Below are the code and all the weights of a small trained network. Each question names an input and a target symbol and asks about switching units off, where a switched-off unit gives its printed mean instead of its output.

import numpy as np


def w(rows, s, z=0):
    codes = np.array(rows[::2]) - 128.0
    scale = np.full(codes.shape[1], s)
    scale[-1] = z or s
    return codes * scale


def norm(h):
    return h / np.sqrt((h * h).mean(-1, keepdims=True) + 1e-5)


def softmax(a):
    e = np.exp(a - a.max(-1, keepdims=True))
    return e / e.sum(-1, keepdims=True)


def log_softmax(a):
    a = a - a.max(-1, keepdims=True)
    return a - np.log(np.exp(a).sum(-1, keepdims=True))


def net(x, mask):
    ids = ['αβγδεζηθλμξπστψ'.index(c) for c in x.split()]
    T = len(ids)
    res = E[ids] + P[:T]
    u = 0
    for l in range(2):
        r = norm(res)
        for j in range(3):
            rows = slice(2 * j, 2 * j + 2)
            q, k, v = (r @ M[l][rows].T for M in (Q, K, V))
            z = softmax(np.where(np.tri(T) > 0, q @ k.T / 2**0.5, -1e9)) @ v
            o = O[l][rows]
            res = res + np.where(mask[u + j], z, o[:, -1]) @ o[:, :-1]
        u += 3
    return log_softmax(norm(res)[-1] @ U[:, :-1].T + U[:, -1])


Q, K, V, O = {}, {}, {}, {}
E = w([
[190,61,111,60,121,148,132,102,96],'α',
[165,145,120,102,95,166,126,148,62],'β',
[137,175,163,150,161,210,99,192,131],'γ',
[117,66,80,81,186,142,158,172,147],'δ',
[135,179,131,163,105,147,173,115,100],'ε',
[127,152,185,94,148,187,96,102,115],'ζ',
[122,115,176,104,98,140,151,110,93],'η',
[137,148,97,163,108,108,156,149,155],'θ',
[132,7,111,240,129,134,101,182,74],'λ',
[142,145,108,167,132,105,107,111,103],'μ',
[140,121,138,73,94,185,176,169,172],'ξ',
[167,157,120,187,176,143,152,66,133],'π',
[175,136,182,119,117,131,124,144,126],'σ',
[94,114,139,77,77,149,113,209,144],'τ',
[84,126,147,143,157,137,138,140,175],'ψ',
],0.023)
P = w([
[113,138,130,108,145,101,119,88,123],'0',
[57,150,179,13,219,60,205,64,59],'1',
[169,56,250,197,156,34,231,210,81],'2',
[136,106,112,144,116,128,84,117,145],'3',
[93,181,168,153,107,96,90,117,123],'4',
[186,40,169,226,122,100,176,222,120],'5',
[138,110,96,175,86,150,54,124,172],'6',
],0.014)
Q[0] = w([
[219,49,204,254,134,156,118,224,136],'0.h1',
[127,65,216,162,135,160,64,122,143],'0.h1',
[120,10,203,195,117,141,174,156,64],'0.h2',
[157,98,147,225,59,140,122,151,152],'0.h2',
[90,172,116,36,80,157,31,89,162],'0.h3',
[141,43,139,198,92,132,162,221,102],'0.h3',
],0.01)
K[0] = w([
[197,93,104,164,109,141,23,121,251],'0.h1',
[85,57,182,150,100,189,65,105,163],'0.h1',
[149,77,162,127,111,153,57,82,83],'0.h2',
[149,104,137,174,88,162,73,135,158],'0.h2',
[95,118,194,119,119,102,166,109,86],'0.h3',
[180,109,76,147,103,152,90,145,192],'0.h3',
],0.012)
V[0] = w([
[63,83,125,69,23,191,80,24,107],'0.h1',
[181,163,90,106,92,115,177,173,59],'0.h1',
[159,169,61,82,254,53,72,200,180],'0.h2',
[109,167,73,109,49,150,187,190,127],'0.h2',
[134,154,129,203,148,146,97,56,94],'0.h3',
[95,162,151,169,201,122,155,168,165],'0.h3',
],0.0059)
O[0] = w([
[78,101,189,121,104,83,66,61,58,216],'0.h1',
[135,122,53,63,155,146,167,174,90,88],'0.h1',
[90,61,179,78,255,109,31,190,118,39],'0.h2',
[105,186,210,88,102,199,128,148,196,4],'0.h2',
[105,110,148,41,86,165,151,217,162,97],'0.h3',
[143,142,81,154,90,120,178,103,78,110],'0.h3',
],0.0071,0.0037)
Q[1] = w([
[145,63,154,222,90,100,122,187,133],'1.h1',
[103,158,92,129,89,67,105,117,148],'1.h1',
[153,22,116,154,128,149,146,149,116],'1.h2',
[190,133,153,218,84,104,119,193,135],'1.h2',
[254,76,179,189,88,123,123,163,124],'1.h3',
[168,119,165,162,140,151,150,145,192],'1.h3',
],0.014)
K[1] = w([
[165,118,51,169,64,207,4,89,210],'1.h1',
[94,180,146,164,91,52,124,156,145],'1.h1',
[176,6,46,85,149,181,56,96,157],'1.h2',
[165,194,84,190,20,167,2,83,211],'1.h2',
[147,116,27,140,67,193,11,62,171],'1.h3',
[171,132,139,173,97,191,60,125,244],'1.h3',
],0.0091)
V[1] = w([
[134,52,103,135,165,212,127,122,38],'1.h1',
[176,113,187,88,178,233,197,61,105],'1.h1',
[123,55,177,187,170,103,162,89,174],'1.h2',
[254,113,205,133,64,27,107,140,111],'1.h2',
[177,75,42,46,142,138,142,87,220],'1.h3',
[203,94,178,136,143,134,109,159,185],'1.h3',
],0.0087)
O[1] = w([
[77,129,129,191,119,133,91,102,215,136],'1.h1',
[133,170,47,168,76,83,60,194,180,169],'1.h1',
[76,183,140,130,60,103,156,104,147,136],'1.h2',
[69,221,143,125,167,96,126,191,60,251],'1.h2',
[201,184,196,115,86,81,94,110,124,101],'1.h3',
[111,121,73,84,155,11,158,136,183,147],'1.h3',
],0.011)
U = w([
[188,77,93,101,80,40,41,82,89,119],'α',
[186,124,54,128,136,198,67,178,79,87],'β',
[123,144,136,164,212,208,99,189,241,146],'γ',
[115,42,51,86,129,87,131,103,193,252],'δ',
[127,185,63,175,101,226,226,155,141,92],'ε',
[66,157,199,157,142,140,2,91,193,122],'ζ',
[69,142,128,98,1,116,187,61,90,84],'η',
[189,133,103,55,138,138,185,78,149,238],'θ',
[55,21,97,227,103,73,101,161,105,13],'λ',
[161,96,125,165,245,128,119,42,64,124],'μ',
[117,146,140,64,18,140,139,176,235,174],'ξ',
[165,198,120,192,158,111,149,35,207,163],'π',
[78,179,81,98,191,60,155,187,123,119],'σ',
[80,73,210,39,123,185,132,185,155,162],'τ',
[28,135,174,126,128,136,221,87,248,127],'ψ',
],0.0079,0.0043)

Each question gives the input, a string of symbols that net reads in full, and the target symbol t.
The units are the heads (2 rows each of Q, K, V and O). Each row of codes is followed by its name. A weight is (code - 128) times the scale printed after its matrix; where a second scale follows, it is the last column's (O and U).
mask holds one flag per head, layer by layer. A switched-off head (its flag False) gives its mean, the last column of its rows in O, instead of its output. The means were averaged over made-up inputs and are rounded, as every weight is.
A unit's drop is (log p(t) with every unit on - log p(t) with that unit switched off) / (log p(t) with every unit on - log p(t) with every unit switched off).
The circuit of an input: a set's keep is (log p(t) with only the set's units on - log p(t) with every unit switched off) / (log p(t) with every unit on - log p(t) with every unit switched off). Starting from all 6 units, units are removed one at a time, each time the one whose removal leaves the highest keep (on an exact tie, the one counted first), for as long as the keep stays at least 0.8.
circuit, biggest first: the units of the circuit, biggest drop first
unit that matters most: the unit with the biggest drop
heads that matter: for each layer, one digit per head in row order, 1 if its drop is at least 0.15 and else 0, layers parted by /
drop of u: that unit's drop, to one decimal
input ζ σ ζ α σ β θ, target θ: heads that matter : 000 / 110
input σ π λ, target σ: circuit, biggest first : 1.h2
input σ ζ π α μ λ σ, target σ: circuit, biggest first : 1.h3, 1.h2
input η ε ζ ζ μ ζ, target λ: circuit, biggest first : 0.h1, 0.h2, 1.h3, 1.h1
input τ σ τ τ σ β, target μ: circuit, biggest first : 1.h1, 0.h3
input σ ζ τ μ η β, target τ: circuit, biggest first : 1.h1, 0.h3
input π μ μ η σ μ, target ε: circuit, biggest first : 0.h2, 0.h1
input β ζ λ σ σ μ, target σ: circuit, biggest first : 1.h2, 1.h3
input τ σ τ ζ τ σ, target λ: heads that matter : 100 / 001
input σ μ α, target σ: heads that matter : 000 / 010
input μ θ σ λ τ σ, target ψ: circuit, biggest first : 1.h1, 1.h2
input τ δ η τ ε, target ε: heads that matter : 110 / 011
input λ σ τ η ε σ τ, target τ: heads that matter : 000 / 100
input τ ξ ζ, target μ: circuit, biggest first : 0.h3, 1.h2
input μ β ζ μ ζ ζ, target τ: circuit, biggest first : 0.h3
input π ζ ζ, target ξ: circuit, biggest first : 0.h3, 1.h2, 1.h1
input σ μ η α μ ζ, target ζ: heads that matter : 000 / 100
input γ ζ ξ τ, target τ: heads that matter : 010 / 100
input γ τ σ, target δ: circuit, biggest first : 1.h2, 1.h3
input η σ ζ λ η η, target ψ: heads that matter : 000 / 100
input η δ σ, target ε: unit that matters most : 0.h1
input τ σ σ ξ ξ σ, target α: circuit, biggest first : 1.h3, 1.h2
input ζ η τ, target λ: drop of 0.h3 : 0.1
input σ ξ μ σ, target σ: drop of 1.h2 : 0.3
input μ σ β π μ τ, target ξ: drop of 0.h3 : 0.2
